Here is a tiny trained network, its code and every weight. The questions are about switching its units off for an input and a target symbol, where a switched-off unit gives its printed mean instead of its output.

import numpy as np


def w(rows, s, z=0):
    codes = np.array(rows[::2]) - 128.0
    scale = np.full(codes.shape[1], s)
    scale[-1] = z or s
    return codes * scale


def f(y):
    return np.maximum(y, 0)


def softmax(a):
    e = np.exp(a - a.max(-1, keepdims=True))
    return e / e.sum(-1, keepdims=True)


def log_softmax(a):
    a = a - a.max(-1, keepdims=True)
    return a - np.log(np.exp(a).sum(-1, keepdims=True))


def net(x, mask):
    ids = ['ΓΘΞΠΦΩαβδεηλμστψ'.index(c) for c in x.split()]
    T = len(ids)
    res = E[ids] + P[:T]
    q, k, v = (res @ M[0].T for M in (Q, K, V))
    z = softmax(np.where(np.tri(T) > 0, q @ k.T / 3**0.5, -1e9)) @ v
    res = res + np.where(mask[0], z, O[0][:, -1]) @ O[0][:, :-1]
    y = f(res @ A[0][:, :-1].T + A[0][:, -1])
    res = res + np.where(mask[1:25], y, B[0][:, -1]) @ B[0][:, :-1]
    return log_softmax(res[-1] @ U[:, :-1].T + U[:, -1])


Q, K, V, O, A, B = {}, {}, {}, {}, {}, {}
E = w([
[130,107,86],'Γ',
[135,123,85],'Θ',
[137,129,82],'Ξ',
[139,135,85],'Π',
[141,197,175],'Φ',
[119,105,190],'Ω',
[103,215,115],'α',
[251,132,153],'β',
[148,217,62],'δ',
[140,134,80],'ε',
[162,210,102],'η',
[52,107,144],'λ',
[205,127,145],'μ',
[132,126,88],'σ',
[85,198,85],'τ',
[203,127,151],'ψ',
],0.023)
P = w([
[156,149,4],'0',
[154,188,44],'1',
[138,198,55],'2',
[122,210,67],'3',
[106,213,82],'4',
[97,221,95],'5',
[84,228,101],'6',
[74,234,108],'7',
[67,239,121],'8',
[76,234,110],'9',
],0.0036)
Q[0] = w([
[59,138,157],'head 1',
[123,133,126],'head 1',
[154,31,255],'head 1',
],0.02)
K[0] = w([
[114,90,105],'head 1',
[118,124,130],'head 1',
[252,92,58],'head 1',
],0.027)
V[0] = w([
[63,255,146],'head 1',
[126,106,94],'head 1',
[83,34,83],'head 1',
],0.012)
O[0] = w([
[2,244,163,249],'head 1',
[138,112,81,126],'head 1',
[89,35,28,87],'head 1',
],0.0088,0.011)
A[0] = w([
[156,158,137,68],'neuron 1',
[170,85,92,62],'neuron 2',
[162,159,113,10],'neuron 3',
[71,101,165,161],'neuron 4',
[147,74,118,40],'neuron 5',
[140,75,133,52],'neuron 6',
[98,79,234,80],'neuron 7',
[129,69,255,160],'neuron 8',
[92,149,143,179],'neuron 9',
[162,157,168,109],'neuron 10',
[125,122,191,140],'neuron 11',
[99,181,24,183],'neuron 12',
[121,145,205,211],'neuron 13',
[91,156,140,132],'neuron 14',
[53,128,91,20],'neuron 15',
[186,95,124,175],'neuron 16',
[161,159,112,2],'neuron 17',
[91,128,37,53],'neuron 18',
[98,174,95,175],'neuron 19',
[113,73,114,56],'neuron 20',
[119,93,92,140],'neuron 21',
[170,126,26,108],'neuron 22',
[143,148,114,7],'neuron 23',
[119,133,118,107],'neuron 24',
],0.01,0.0047)
B[0] = w([
[127,83,123,154],'neuron 1',
[93,87,223,144],'neuron 2',
[75,116,68,136],'neuron 3',
[150,141,133,164],'neuron 4',
[74,119,181,135],'neuron 5',
[103,142,136,132],'neuron 6',
[64,68,232,136],'neuron 7',
[35,198,67,148],'neuron 8',
[142,107,163,212],'neuron 9',
[167,80,136,172],'neuron 10',
[174,127,93,156],'neuron 11',
[77,110,56,249],'neuron 12',
[146,108,45,209],'neuron 13',
[130,113,178,213],'neuron 14',
[175,250,88,184],'neuron 15',
[105,181,186,154],'neuron 16',
[74,112,68,136],'neuron 17',
[179,53,237,173],'neuron 18',
[168,95,123,236],'neuron 19',
[119,85,68,136],'neuron 20',
[90,121,93,149],'neuron 21',
[132,167,193,161],'neuron 22',
[74,86,124,129],'neuron 23',
[133,137,118,140],'neuron 24',
],0.019,0.017)
U = w([
[82,99,138,87],'Γ',
[109,105,130,50],'Θ',
[128,100,132,31],'Ξ',
[117,112,117,175],'Π',
[248,92,151,236],'Φ',
[59,136,108,174],'Ω',
[217,147,112,37],'α',
[131,184,169,106],'β',
[92,72,62,131],'δ',
[132,102,127,2],'ε',
[135,69,73,211],'η',
[113,107,108,117],'λ',
[187,144,166,86],'μ',
[118,103,125,19],'σ',
[119,220,113,160],'τ',
[142,148,146,88],'ψ',
],0.012,0.0044)

Each question gives the input, a string of symbols that net reads in full, and the target symbol t.
The units are the heads (3 rows each of Q, K, V and O) and the neurons (one row each of A and B). Each row of codes is followed by its name. A weight is (code - 128) times the scale printed after its matrix; where a second scale follows, it is the last column's (O, A, B and U).
mask holds one flag per unit, heads first, then neurons. A switched-off unit (its flag False) gives its mean, the last column of its rows in O or B, instead of its output. The means were averaged over made-up inputs and are rounded, as every weight is.
A unit's drop is (log p(t) with every unit on - log p(t) with that unit switched off) / (log p(t) with every unit on - log p(t) with every unit switched off).
The circuit of an input: a set's keep is (log p(t) with only the set's units on - log p(t) with every unit switched off) / (log p(t) with every unit on - log p(t) with every unit switched off). Starting from the 12 units with the biggest drops (on a tie, the unit counted first), units are removed one at a time, each time the one whose removal leaves the highest keep (on an exact tie, the one counted first), for as long as the keep stays at least 0.8.
units of the circuit, in order: the units of the circuit, biggest drop first
k most important neurons: the k neurons with the biggest drops, biggest first
drop of u: that unit's drop, to one decimal
input Ξ Γ Π τ Γ Γ Γ Γ, target τ: units of the circuit, in order	head 1; neuron 15
input τ σ Ξ β α ψ β Γ, target α: 3 most important neurons	neuron 19; neuron 13; neuron 15
input Γ δ η Γ Π τ Θ Θ, target τ: units of the circuit, in order	head 1
input τ ψ σ, target τ: units of the circuit, in order	head 1; neuron 15
input Ξ τ β Ω, target Ω: 4 most important neurons	neuron 8; neuron 7; neuron 15; neuron 19
input Γ τ β Π, target τ: 3 most important neurons	neuron 15; neuron 18; neuron 10
input Γ β τ Γ α, target α: 2 most important neurons	neuron 19; neuron 13
input Γ Ξ Ω Φ Φ Γ τ δ, target δ: 3 most important neurons	neuron 12; neuron 19; neuron 13
input Φ Γ σ Φ α Π Θ Π Θ, target α: 2 most important neurons	neuron 18; neuron 13
input Θ Γ τ α Γ Ξ, target α: 2 most important neurons	neuron 19; neuron 13
input Ξ Γ Π Ω Ω μ Φ Θ, target Φ: 2 most important neurons	neuron 12; neuron 8
input τ ε Ξ Φ Γ τ Γ Ξ τ ε, target τ: 2 most important neurons	neuron 15; neuron 18
input ψ Φ β τ Γ Ξ, target τ: 2 most important neurons	neuron 18; neuron 15
input β Φ Γ τ Γ α β Π, target α: 2 most important neurons	neuron 19; neuron 13
input τ Γ Ξ, target τ: 2 most important neurons	neuron 15; neuron 10
input Ξ β τ β ε τ τ, target τ: drop of neuron 10	0.0
input Φ Φ Γ ψ Γ σ, target Φ: drop of neuron 12	0.3
input τ β Γ τ, target τ: drop of head 1	1.0
